Below are the code and all the weights of a small trained network. Each question names an input and a class and asks about switching units off, where a switched-off unit gives its printed mean instead of its output.

import numpy as np


def w(rows, s, z=0):
    codes = np.array(rows[::2]) - 128.0
    scale = np.full(codes.shape[1], s)
    scale[-1] = z or s
    return codes * scale


def f(y):
    return np.maximum(y, 0)


def log_softmax(a):
    a = a - a.max(-1, keepdims=True)
    return a - np.log(np.exp(a).sum(-1, keepdims=True))


def net(x, mask):
    res = np.array(x, float).reshape(1, 6) / 4 @ E
    y = f(res @ A[0][:, :-1].T + A[0][:, -1])
    res = res + np.where(mask, y, B[0][:, -1]) @ B[0][:, :-1]
    return log_softmax(res[-1] @ U[:, :-1].T + U[:, -1])


A, B = {}, {}
E = w([
[72,73,71,138,212],'x0',
[145,226,127,154,214],'x1',
[177,110,141,32,173],'x2',
[129,129,128,126,129],'x3',
[130,129,128,129,130],'x4',
[108,88,254,152,165],'x5',
],0.008)
A[0] = w([
[191,178,102,169,191,115],'N1',
[134,96,211,171,177,87],'N2',
[155,171,160,128,82,86],'N3',
[132,219,172,126,204,141],'N4',
[125,210,126,160,194,63],'N5',
[108,139,65,116,136,129],'N6',
[129,149,142,104,89,254],'N7',
[114,109,183,147,150,79],'N8',
[124,63,147,148,73,173],'N9',
[129,122,209,160,136,106],'N10',
[137,135,125,53,154,212],'N11',
[105,159,50,96,87,106],'N12',
[144,162,72,137,116,90],'N13',
[143,175,126,130,163,79],'N14',
[97,160,98,233,73,122],'N15',
[135,195,149,162,194,65],'N16',
[172,165,167,118,64,66],'N17',
[193,156,164,131,72,52],'N18',
[107,98,103,149,158,180],'N19',
[115,75,212,153,164,89],'N20',
[146,113,201,169,139,105],'N21',
[165,146,151,129,91,226],'N22',
[124,2,112,70,62,85],'N23',
[129,150,62,100,117,86],'N24',
[75,124,183,114,144,69],'N25',
[123,89,90,144,177,213],'N26',
[153,144,61,102,105,81],'N27',
[67,145,108,222,79,81],'N28',
[152,106,118,75,188,126],'N29',
[71,36,90,147,162,127],'N30',
[79,67,90,136,212,62],'N31',
[146,156,142,103,64,169],'N32',
[49,93,194,148,176,94],'N33',
[57,142,108,245,100,107],'N34',
[106,68,155,118,55,93],'N35',
[137,134,39,139,121,111],'N36',
[93,50,162,106,78,88],'N37',
[132,150,73,111,114,69],'N38',
[56,88,66,126,199,60],'N39',
[103,131,123,200,109,218],'N40',
[206,128,133,60,122,113],'N41',
[75,86,68,122,176,91],'N42',
[145,147,61,127,119,85],'N43',
[169,130,112,31,151,85],'N44',
],0.0094,0.0085)
B[0] = w([
[85,96,81,71,100,174],'N1',
[215,88,89,151,91,184],'N2',
[170,201,161,76,132,155],'N3',
[62,118,37,59,76,208],'N4',
[90,116,46,40,55,162],'N5',
[153,121,107,172,125,170],'N6',
[108,153,93,202,190,254],'N7',
[255,79,107,147,70,154],'N8',
[110,147,62,98,152,217],'N9',
[197,117,67,146,121,179],'N10',
[97,61,158,173,209,213],'N11',
[207,84,125,176,115,181],'N12',
[169,76,118,134,108,156],'N13',
[125,94,86,90,99,143],'N14',
[136,50,198,21,199,206],'N15',
[96,124,36,27,38,161],'N16',
[174,243,168,98,116,158],'N17',
[149,242,175,107,108,153],'N18',
[116,178,127,165,152,198],'N19',
[230,101,83,164,90,187],'N20',
[189,109,73,149,111,175],'N21',
[75,199,106,219,192,228],'N22',
[78,143,35,43,101,208],'N23',
[212,91,108,158,102,158],'N24',
[223,78,123,177,118,146],'N25',
[94,200,137,191,153,227],'N26',
[228,89,133,148,72,160],'N27',
[169,88,183,19,176,186],'N28',
[100,85,199,93,184,169],'N29',
[124,231,163,143,122,210],'N30',
[165,254,189,74,72,173],'N31',
[125,200,134,150,162,194],'N32',
[205,131,105,175,117,190],'N33',
[140,80,189,24,182,209],'N34',
[98,141,61,64,121,179],'N35',
[191,113,123,190,112,179],'N36',
[107,156,55,62,104,180],'N37',
[195,82,104,152,90,146],'N38',
[180,223,174,96,86,174],'N39',
[93,93,139,130,240,241],'N40',
[104,85,187,108,202,169],'N41',
[159,210,172,105,115,175],'N42',
[186,61,109,173,75,157],'N43',
[150,66,201,57,168,163],'N44',
],0.0063,0.0084)
U = w([
[217,73,106,172,87,74],'0',
[99,127,112,154,161,254],'1',
[67,124,61,63,81,58],'2',
[99,129,123,160,162,233],'3',
[139,214,179,122,113,54],'4',
[122,47,200,71,178,39],'5',
[7,73,177,237,100,107],'6',
],0.013,0.0097)

Each question gives the input, the list of numbers given to net, and the class t.
The units are the neurons (one row each of A and B). Each row of codes is followed by its name. A weight is (code - 128) times the scale printed after its matrix; where a second scale follows, it is the last column's (A, B and U).
mask holds one flag per neuron, in row order. A switched-off neuron (its flag False) gives its mean, the last column of its row in B, instead of its output. The means were averaged over made-up inputs and are rounded, as every weight is.
A unit's drop is (log p(t) with every unit on - log p(t) with that unit switched off) / (log p(t) with every unit on - log p(t) with every unit switched off).
The circuit of an input: a set's keep is (log p(t) with only the set's units on - log p(t) with every unit switched off) / (log p(t) with every unit on - log p(t) with every unit switched off). Starting from the 12 units with the biggest drops (on a tie, the unit counted first), units are removed one at a time, each time the one whose removal leaves the highest keep (on an exact tie, the one counted first), for as long as the keep stays at least 0.8.
units of the circuit, in order: the units of the circuit, biggest drop first
most important unit: the unit with the biggest drop
k most important neurons: the k neurons with the biggest drops, biggest first
drop of u: that unit's drop, to one decimal
input [6,1,8,7,7,-6], class 5: 3 most important neurons : N44, N29, N11
input [-3,6,0,6,-4,2], class 2: units of the circuit, in order : N4, N16, N5
input [-8,-6,3,-2,5,-4], class 4: units of the circuit, in order : N17, N18
input [3,7,-3,5,-1,-4], class 2: most important unit : N5
input [5,2,1,1,-3,2], class 4: 2 most important neurons : N31, N39
input [-4,-2,-5,5,-4,-7], class 0: units of the circuit, in order : N12, N27
input [-8,-4,7,5,-7,6], class 4: 2 most important neurons : N17, N18
input [-4,-8,2,2,-7,6], class 2: 3 most important neurons : N23, N37, N35
input [8,8,1,-8,-2,-7], class 2: 2 most important neurons : N5, N1
input [8,5,4,1,3,1], class 4: 2 most important neurons : N31, N39
input [6,-6,-8,0,4,-1], class 5: units of the circuit, in order : N34, N15
input [-8,-5,-6,0,1,2], class 4: 3 most important neurons : N17, N18, N3
input [-6,8,-1,-7,-5,-4], class 2: units of the circuit, in order : N4, N5
input [-7,8,4,-2,4,-6], class 2: most important unit : N4
input [-2,-1,8,0,2,-1], class 5: 3 most important neurons : N44, N41, N29
input [-8,-6,1,5,-2,3], class 4: 2 most important neurons : N17, N18
input [-7,-8,-1,-3,7,2], class 2: 3 most important neurons : N23, N35, N37
input [-6,4,8,2,3,1], class 5: drop of N41 : 0.6
input [4,0,6,-7,0,7], class 0: drop of N2 : 0.1
input [-2,-4,-8,-2,-6,0], class 5: most important unit : N15
